Below is a small trained network, with its code and all its weights. Each question gives an input and a target symbol and asks what happens when units are switched off, that is, made to give their printed mean instead of their output.

import numpy as np


def w(rows, s, z=0):
    codes = np.array(rows[::2]) - 128.0
    scale = np.full(codes.shape[1], s)
    scale[-1] = z or s
    return codes * scale


def f(y):
    return np.maximum(y, 0)


def softmax(a):
    e = np.exp(a - a.max(-1, keepdims=True))
    return e / e.sum(-1, keepdims=True)


def log_softmax(a):
    a = a - a.max(-1, keepdims=True)
    return a - np.log(np.exp(a).sum(-1, keepdims=True))


def net(x, mask):
    ids = ['γδθμξπτψ'.index(c) for c in x.split()]
    T = len(ids)
    res = E[ids] + P[:T]
    r = res
    for j in range(3):
        rows = slice(4 * j, 4 * j + 4)
        q, k, v = (r @ M[0][rows].T for M in (Q, K, V))
        z = softmax(np.where(np.tri(T) > 0, q @ k.T / 4**0.5, -1e9)) @ v
        o = O[0][rows]
        res = res + np.where(mask[j], z, o[:, -1]) @ o[:, :-1]
    y = f(res @ A[0][:, :-1].T + A[0][:, -1])
    res = res + np.where(mask[3:19], y, B[0][:, -1]) @ B[0][:, :-1]
    return log_softmax(res[-1] @ U[:, :-1].T + U[:, -1])


Q, K, V, O, A, B = {}, {}, {}, {}, {}, {}
E = w([
[94,168,127,48,45,83,101,172],'γ',
[172,213,100,114,146,152,108,252],'δ',
[184,78,107,155,95,109,24,144],'θ',
[55,99,99,109,171,147,148,175],'μ',
[172,145,181,165,191,226,128,139],'ξ',
[169,171,149,84,177,55,134,109],'π',
[90,131,208,96,91,170,134,74],'τ',
[101,143,140,136,71,232,93,193],'ψ',
],0.015)
P = w([
[143,102,134,138,134,127,141,119],'0',
[124,76,133,173,111,119,168,106],'1',
[153,108,88,109,135,156,118,99],'2',
[134,121,95,190,91,98,196,82],'3',
[93,122,97,215,157,113,85,77],'4',
[96,135,171,124,170,143,92,162],'5',
[128,34,177,204,92,90,158,154],'6',
[163,112,94,64,147,172,134,117],'7',
[145,88,99,234,70,82,219,69],'8',
[104,166,60,122,187,150,56,69],'9',
[75,127,174,254,126,69,128,130],'10',
[76,88,182,127,182,144,31,164],'11',
[135,70,202,121,110,125,156,174],'12',
],0.0092)
Q[0] = w([
[195,21,216,68,103,128,191,211],'h0',
[109,86,207,38,189,130,55,168],'h0',
[172,115,51,79,121,176,156,73],'h0',
[108,162,51,22,193,194,12,58],'h0',
[102,206,76,115,166,144,37,44],'h1',
[177,47,218,177,75,87,238,209],'h1',
[187,132,22,96,99,186,162,73],'h1',
[101,182,52,253,73,93,200,84],'h1',
[78,116,128,225,138,212,155,197],'h2',
[63,127,139,167,124,74,100,118],'h2',
[191,112,8,99,93,45,92,146],'h2',
[108,59,146,199,106,110,175,145],'h2',
],0.04)
K[0] = w([
[93,111,230,75,193,116,22,166],'h0',
[49,182,168,238,120,75,87,130],'h0',
[195,65,165,114,91,123,203,172],'h0',
[123,127,127,236,75,78,223,141],'h0',
[136,153,62,211,58,114,197,97],'h1',
[121,119,146,12,183,171,12,136],'h1',
[191,55,157,89,94,129,208,162],'h1',
[199,113,41,24,119,202,172,88],'h1',
[128,181,144,86,153,1,107,151],'h2',
[182,128,138,96,164,138,105,116],'h2',
[169,120,166,243,138,146,123,129],'h2',
[194,124,130,135,110,84,110,135],'h2',
],0.048)
V[0] = w([
[125,78,213,159,212,169,155,101],'h0',
[123,149,87,125,87,113,105,133],'h0',
[132,118,176,138,164,166,169,118],'h0',
[123,142,132,131,128,135,118,116],'h0',
[76,30,42,115,84,227,158,159],'h1',
[136,25,117,160,165,85,42,64],'h1',
[140,155,63,105,253,93,136,214],'h1',
[2,139,126,111,149,31,164,66],'h1',
[132,142,118,131,144,137,116,114],'h2',
[100,135,110,129,138,119,101,127],'h2',
[119,136,120,140,115,121,180,145],'h2',
[119,112,144,148,132,116,143,148],'h2',
],0.0077)
O[0] = w([
[67,179,99,218,159,102,134,89,95],'h0',
[150,112,135,91,120,140,128,139,140],'h0',
[96,137,126,159,131,127,128,109,92],'h0',
[108,140,127,145,135,126,133,111,132],'h0',
[67,77,189,131,165,123,97,191,7],'h1',
[141,80,77,176,110,100,109,90,126],'h1',
[120,145,47,39,190,180,85,107,167],'h1',
[135,86,104,133,96,110,254,127,170],'h1',
[136,128,126,116,134,128,133,129,124],'h2',
[130,130,135,127,127,137,145,138,125],'h2',
[116,145,119,132,131,129,118,136,86],'h2',
[129,131,123,137,128,116,119,130,118],'h2',
],0.0093,0.002)
A[0] = w([
[55,113,92,158,29,248,120,163,55],'n0',
[142,129,113,105,154,94,149,96,57],'n1',
[129,140,115,129,150,110,160,166,52],'n2',
[99,111,196,121,149,98,90,166,31],'n3',
[201,98,165,201,213,209,145,82,94],'n4',
[44,184,84,124,82,75,76,114,85],'n5',
[196,83,163,120,157,157,177,153,107],'n6',
[104,96,182,126,95,149,125,49,124],'n7',
[77,67,88,112,171,125,151,139,146],'n8',
[119,146,65,161,137,143,145,165,76],'n9',
[54,41,70,108,191,121,152,145,8],'n10',
[145,80,109,140,114,104,98,124,39],'n11',
[140,145,124,107,151,93,160,105,60],'n12',
[170,170,91,208,124,74,193,255,111],'n13',
[120,115,133,129,123,139,120,104,135],'n14',
[151,120,210,101,220,21,102,134,100],'n15',
],0.0083,0.011)
B[0] = w([
[163,149,69,192,64,188,223,154,169],'n0',
[126,135,109,157,100,211,170,171,147],'n1',
[117,129,82,115,111,138,126,85,129],'n2',
[136,149,61,183,57,202,200,149,163],'n3',
[101,201,180,207,132,7,133,167,169],'n4',
[151,167,222,159,118,44,172,198,196],'n5',
[49,241,137,188,106,6,77,136,210],'n6',
[139,127,136,64,143,188,80,93,195],'n7',
[58,88,105,97,176,91,107,141,219],'n8',
[184,101,201,128,195,115,174,201,149],'n9',
[193,180,149,163,80,137,126,103,156],'n10',
[89,187,156,112,158,155,195,115,135],'n11',
[161,95,145,177,124,192,185,196,147],'n12',
[135,121,145,5,160,211,53,71,238],'n13',
[178,81,191,129,161,135,158,156,157],'n14',
[176,128,36,146,80,201,200,110,254],'n15',
],0.011,0.0038)
U = w([
[144,139,179,60,36,68,113,176,107],'γ',
[184,175,155,92,159,162,56,180,3],'δ',
[212,56,135,172,82,89,2,129,194],'θ',
[80,84,130,119,164,114,121,164,208],'μ',
[151,181,184,169,150,119,93,138,41],'ξ',
[209,162,106,112,137,94,155,79,226],'π',
[125,122,237,109,96,163,107,55,155],'τ',
[144,138,158,159,82,179,106,178,49],'ψ',
],0.0052,0.0033)

Each question gives the input, a string of symbols that net reads in full, and the target symbol t.
The units are the heads (4 rows each of Q, K, V and O) and the neurons (one row each of A and B). Each row of codes is followed by its name. A weight is (code - 128) times the scale printed after its matrix; where a second scale follows, it is the last column's (O, A, B and U).
mask holds one flag per unit, heads first, then neurons. A switched-off unit (its flag False) gives its mean, the last column of its rows in O or B, instead of its output. The means were averaged over made-up inputs and are rounded, as every weight is.
A unit's drop is (log p(t) with every unit on - log p(t) with that unit switched off) / (log p(t) with every unit on - log p(t) with every unit switched off).
The circuit of an input: a set's keep is (log p(t) with only the set's units on - log p(t) with every unit switched off) / (log p(t) with every unit on - log p(t) with every unit switched off). Starting from the 12 units with the biggest drops (on a tie, the unit counted first), units are removed one at a time, each time the one whose removal leaves the highest keep (on an exact tie, the one counted first), for as long as the keep stays at least 0.8.
units of the circuit, in order: the units of the circuit, biggest drop first
top k neurons: the k neurons with the biggest drops, biggest first
which heads matter: for each layer, one digit per head in row order, 1 if its drop is at least 0.15 and else 0, layers parted by /
drop when u is switched off: that unit's drop, to one decimal
input γ π ψ θ, target ψ: top 2 neurons	[n3 n15]
input δ ψ τ π π ξ, target π: which heads matter	010
input τ τ μ ψ δ θ γ π ψ τ δ, target τ: which heads matter	010
input π π δ δ ψ θ π τ π π τ μ, target τ: which heads matter	110
input δ γ γ μ τ θ γ π, target γ: units of the circuit, in order	[h0 h1]
input μ γ ψ μ δ δ π, target δ: which heads matter	010
input π μ ψ ξ π π θ γ π, target γ: units of the circuit, in order	[h0 n6]
input π π π π μ π τ γ γ γ γ ψ, target γ: top 2 neurons	[n6 n15]
input ξ ψ τ γ γ ψ π, target ψ: which heads matter	010
input μ π γ δ μ τ μ π, target μ: units of the circuit, in order	[h1 n8]
input τ ξ δ π θ τ γ, target τ: units of the circuit, in order	[h1 n13 h0]
input τ γ δ μ, target δ: units of the circuit, in order	[h1]
input θ ξ γ γ π δ τ δ δ ξ γ, target ξ: which heads matter	110
input γ τ θ π γ ψ π μ π π π τ, target π: units of the circuit, in order	[h1]
input π ψ ψ μ π τ ξ ψ ψ ξ, target ψ: units of the circuit, in order	[h1 n3]
input π θ τ γ, target τ: drop when h1 is switched off	1.0
input τ δ δ θ, target δ: drop when h1 is switched off	1.0
input τ π γ μ, target γ: drop when n1 is switched off	0.0
input π ψ π, target ψ: drop when n3 is switched off	0.3
input π θ θ ψ, target θ: units of the circuit, in order	[h1]
